Below is a small trained network, with its code and all its weights. Each question gives an input and a target symbol and asks what happens when units are switched off, that is, made to give their printed mean instead of their output.

import numpy as np


def w(rows, s, z=0):
    codes = np.array(rows[::2]) - 128.0
    scale = np.full(codes.shape[1], s)
    scale[-1] = z or s
    return codes * scale


def f(y):
    return np.maximum(y, 0)


def softmax(a):
    e = np.exp(a - a.max(-1, keepdims=True))
    return e / e.sum(-1, keepdims=True)


def log_softmax(a):
    a = a - a.max(-1, keepdims=True)
    return a - np.log(np.exp(a).sum(-1, keepdims=True))


def net(x, mask):
    ids = ['ΓΣΨαβηθλμπτ'.index(c) for c in x.split()]
    T = len(ids)
    res = E[ids] + P[:T]
    u = 0
    for l in range(2):
        r = res
        for j in range(2):
            rows = slice(2 * j, 2 * j + 2)
            q, k, v = (r @ M[l][rows].T for M in (Q, K, V))
            z = softmax(np.where(np.tri(T) > 0, q @ k.T / 2**0.5, -1e9)) @ v
            o = O[l][rows]
            res = res + np.where(mask[u + j], z, o[:, -1]) @ o[:, :-1]
        u += 2
        y = f(res @ A[l][:, :-1].T + A[l][:, -1])
        res = res + np.where(mask[u : u + 8], y, B[l][:, -1]) @ B[l][:, :-1]
        u += 8
    return log_softmax(res[-1] @ U[:, :-1].T + U[:, -1])


Q, K, V, O, A, B = {}, {}, {}, {}, {}, {}
E = w([
[103,80,141,74,103,22,95,120,153,100],'Γ',
[181,103,131,206,129,83,104,205,167,169],'Σ',
[3,123,93,117,85,183,105,120,124,94],'Ψ',
[120,75,128,111,181,62,185,103,87,119],'α',
[48,77,159,148,172,193,120,145,80,150],'β',
[34,136,121,134,185,135,134,95,198,74],'η',
[151,147,141,116,173,122,84,80,155,83],'θ',
[65,119,92,173,118,176,243,102,130,157],'λ',
[162,107,146,113,48,95,100,100,100,140],'μ',
[181,143,117,202,85,134,159,96,183,157],'π',
[89,54,141,112,65,93,145,193,147,166],'τ',
],0.017)
P = w([
[128,105,21,55,164,134,86,57,96,223],'0',
[131,253,124,84,107,74,138,168,105,178],'1',
[176,97,128,47,100,201,148,134,173,126],'2',
[109,53,67,169,132,98,94,91,165,131],'3',
[121,248,149,135,93,72,145,170,95,152],'4',
[184,120,124,96,129,200,160,146,138,103],'5',
[107,64,107,209,121,125,77,94,189,131],'6',
[120,239,164,178,102,60,156,176,75,129],'7',
[187,127,126,118,139,190,169,158,100,80],'8',
[101,68,139,239,112,145,65,91,211,137],'9',
[106,236,191,227,116,42,181,196,65,108],'10',
[188,135,129,143,137,178,180,169,65,53],'11',
],0.013)
Q[0] = w([
[34,150,147,91,148,156,112,70,96,71],'0.h1',
[46,53,151,118,133,153,104,254,64,194],'0.h1',
[164,86,131,116,133,158,179,168,159,77],'0.h2',
[104,173,146,147,153,80,163,119,95,121],'0.h2',
],0.014)
K[0] = w([
[7,170,114,91,176,174,119,121,149,44],'0.h1',
[44,64,148,134,119,160,140,235,82,196],'0.h1',
[139,146,205,160,97,119,155,156,130,72],'0.h2',
[146,150,51,50,149,135,124,142,121,190],'0.h2',
],0.013)
V[0] = w([
[124,123,184,248,133,135,2,113,186,138],'0.h1',
[176,143,135,185,177,187,216,180,97,49],'0.h1',
[100,86,135,88,22,143,79,174,119,131],'0.h2',
[123,186,159,28,99,162,193,135,127,174],'0.h2',
],0.0062)
O[0] = w([
[142,112,45,19,122,108,162,153,33,131,209],'0.h1',
[88,46,194,100,1,119,128,139,119,115,4],'0.h1',
[43,85,150,122,90,144,87,247,32,208,204],'0.h2',
[163,164,120,31,134,152,188,151,96,128,100],'0.h2',
],0.0074,0.0026)
A[0] = w([
[115,47,191,59,163,188,125,132,155,66,77],'0.n1',
[138,135,65,102,170,178,187,151,125,158,145],'0.n2',
[148,121,143,140,180,192,91,46,58,129,2],'0.n3',
[96,135,254,123,81,128,132,114,195,119,205],'0.n4',
[111,138,136,161,215,143,92,110,143,68,8],'0.n5',
[118,99,129,55,115,147,78,76,102,108,94],'0.n6',
[156,107,124,154,169,167,76,129,79,67,86],'0.n7',
[81,171,106,136,153,160,145,136,70,91,58],'0.n8',
],0.0088,0.0047)
B[0] = w([
[187,104,77,160,191,134,115,254,119,126,203],'0.n1',
[111,167,52,96,110,179,162,33,95,121,243],'0.n2',
[49,199,144,136,142,61,88,28,118,184,161],'0.n3',
[170,154,42,120,150,110,132,168,48,90,254],'0.n4',
[86,45,197,86,79,123,81,231,122,200,162],'0.n5',
[135,73,144,81,95,160,53,82,115,52,166],'0.n6',
[75,155,210,123,143,145,149,142,178,164,167],'0.n7',
[178,162,181,130,105,90,135,106,176,130,184],'0.n8',
],0.0072,0.0043)
Q[1] = w([
[82,254,115,162,161,103,167,107,118,168],'1.h1',
[168,69,114,80,107,214,170,112,133,121],'1.h1',
[76,103,89,68,178,135,154,78,96,156],'1.h2',
[92,239,164,209,160,42,136,107,114,164],'1.h2',
],0.0095)
K[1] = w([
[108,202,86,95,193,153,146,103,158,219],'1.h1',
[141,162,181,147,78,101,217,158,62,16],'1.h1',
[141,164,145,122,137,113,228,123,95,100],'1.h2',
[118,145,85,104,184,164,102,87,198,254],'1.h2',
],0.009)
V[1] = w([
[217,136,179,23,191,32,42,173,111,148],'1.h1',
[249,150,87,160,63,123,137,145,120,198],'1.h1',
[192,160,191,163,148,183,64,69,34,160],'1.h2',
[111,223,79,114,30,180,2,136,139,58],'1.h2',
],0.0083)
O[1] = w([
[217,145,211,190,145,151,104,26,42,205,28],'1.h1',
[78,136,206,102,35,72,136,109,157,110,253],'1.h1',
[160,2,172,117,69,225,170,104,101,30,254],'1.h2',
[97,173,109,217,5,148,21,113,62,20,159],'1.h2',
],0.0088,0.0023)
A[1] = w([
[110,112,142,182,152,148,72,158,201,136,1],'1.n1',
[75,61,143,106,81,135,107,88,125,127,121],'1.n2',
[190,174,202,185,127,144,142,159,88,106,29],'1.n3',
[116,194,153,127,77,88,167,180,146,169,152],'1.n4',
[104,59,54,141,122,135,136,68,148,93,162],'1.n5',
[124,146,253,147,80,105,111,77,144,175,30],'1.n6',
[120,99,170,129,63,94,153,98,215,145,17],'1.n7',
[67,183,150,176,113,132,170,67,113,172,90],'1.n8',
],0.011,0.0047)
B[1] = w([
[131,149,180,188,77,176,244,119,191,89,153],'1.n1',
[192,188,98,177,143,45,216,43,112,155,212],'1.n2',
[131,159,53,57,99,155,82,76,228,189,201],'1.n3',
[97,155,177,104,183,210,85,93,130,100,255],'1.n4',
[113,97,185,106,150,109,79,173,94,204,252],'1.n5',
[73,92,105,196,120,98,187,254,191,122,196],'1.n6',
[135,100,134,170,215,131,101,71,85,50,195],'1.n7',
[148,90,106,80,126,114,75,175,100,162,168],'1.n8',
],0.0085,0.01)
U = w([
[89,75,84,75,129,5,48,110,87,222,202],'Γ',
[67,57,179,254,156,152,130,119,200,142,204],'Σ',
[98,132,97,140,73,152,90,155,67,97,17],'Ψ',
[183,159,130,93,170,144,240,118,127,142,54],'α',
[184,18,137,111,119,212,146,175,81,91,114],'β',
[156,219,23,190,218,150,154,142,104,103,2],'η',
[139,74,107,102,110,198,93,61,170,118,97],'θ',
[105,102,98,60,115,138,139,136,164,98,49],'λ',
[115,145,132,98,30,135,210,99,129,138,148],'μ',
[124,145,162,128,142,172,158,46,114,50,174],'π',
[113,226,246,68,108,166,131,146,72,167,213],'τ',
],0.0062,0.0036)

Each question gives the input, a string of symbols that net reads in full, and the target symbol t.
The units are the heads (2 rows each of Q, K, V and O) and the neurons (one row each of A and B). Each row of codes is followed by its name. A weight is (code - 128) times the scale printed after its matrix; where a second scale follows, it is the last column's (O, A, B and U).
mask holds one flag per unit, layer by layer, with each layer's heads first. A switched-off unit (its flag False) gives its mean, the last column of its rows in O or B, instead of its output. The means were averaged over made-up inputs and are rounded, as every weight is.
A unit's drop is (log p(t) with every unit on - log p(t) with that unit switched off) / (log p(t) with every unit on - log p(t) with every unit switched off).
The circuit of an input: a set's keep is (log p(t) with only the set's units on - log p(t) with every unit switched off) / (log p(t) with every unit on - log p(t) with every unit switched off). Starting from the 12 units with the biggest drops (on a tie, the unit counted first), units are removed one at a time, each time the one whose removal leaves the highest keep (on an exact tie, the one counted first), for as long as the keep stays at least 0.8.
units of the circuit, in order: the units of the circuit, biggest drop first
unit that matters most: the unit with the biggest drop
top k neurons: the k neurons with the biggest drops, biggest first
heads that matter: for each layer, one digit per head in row order, 1 if its drop is at least 0.15 and else 0, layers parted by /
input λ η λ α τ β π τ, target λ: units of the circuit, in order	[1.h1 0.n2]
input β π μ λ τ Ψ, target Ψ: unit that matters most	0.h1
input Ψ τ τ η Σ θ β τ θ Σ τ β, target τ: heads that matter	10 / 01
input μ θ α τ λ λ τ θ β β τ, target μ: heads that matter	10 / 01
input π τ π λ, target Γ: top 3 neurons	[1.n5 1.n8 0.n2]
input τ τ τ θ θ θ, target θ: heads that matter	10 / 11
input α θ τ η Σ μ Γ τ β π Γ, target α: units of the circuit, in order	[1.h2 0.h1 0.h2]
input π π λ, target λ: heads that matter	01 / 10
input τ π η, target η: units of the circuit, in order	[1.h2 0.n4 0.n1]
input τ Σ π, target π: heads that matter	10 / 10
input η τ α τ, target Σ: units of the circuit, in order	[1.n1 0.h1 0.n4]
input β Σ η τ λ π Ψ α π μ, target Γ: heads that matter	11 / 00
input Σ τ η η π, target Σ: units of the circuit, in order	[1.n6 1.h1]
input μ β π Ψ η, target μ: heads that matter	10 / 11
input θ θ θ τ α Ψ λ, target Γ: heads that matter	00 / 00
input π α π β α, target π: heads that matter	00 / 10
input τ μ π Ψ π η β, target Γ: units of the circuit, in order	[0.h1 1.n5]
input λ θ η Σ μ π β τ τ λ β, target λ: units of the circuit, in order	[1.h1 0.n2]
input τ θ η τ, target Σ: units of the circuit, in order	[1.n1 0.h1]
input μ π β β λ, target μ: top neuron	[1.n2]
input η τ β Σ τ, target η: unit that matters most	1.h1
input π τ Γ Γ π, target π: top 2 neurons	[1.n7 0.n2]
input π τ Σ τ Γ θ Γ η α π Ψ, target π: heads that matter	00 / 10
input τ τ τ Ψ λ β, target β: top 2 neurons	[0.n1 1.n2]
input Σ λ β θ Ψ τ Γ Ψ, target Σ: units of the circuit, in order	[1.n6 1.h1]
input π Γ τ, target τ: units of the circuit, in order	[1.h2 1.n4 0.h2]
input θ β τ α π λ μ Σ, target θ: units of the circuit, in order	[1.n3 1.h1 1.h2]
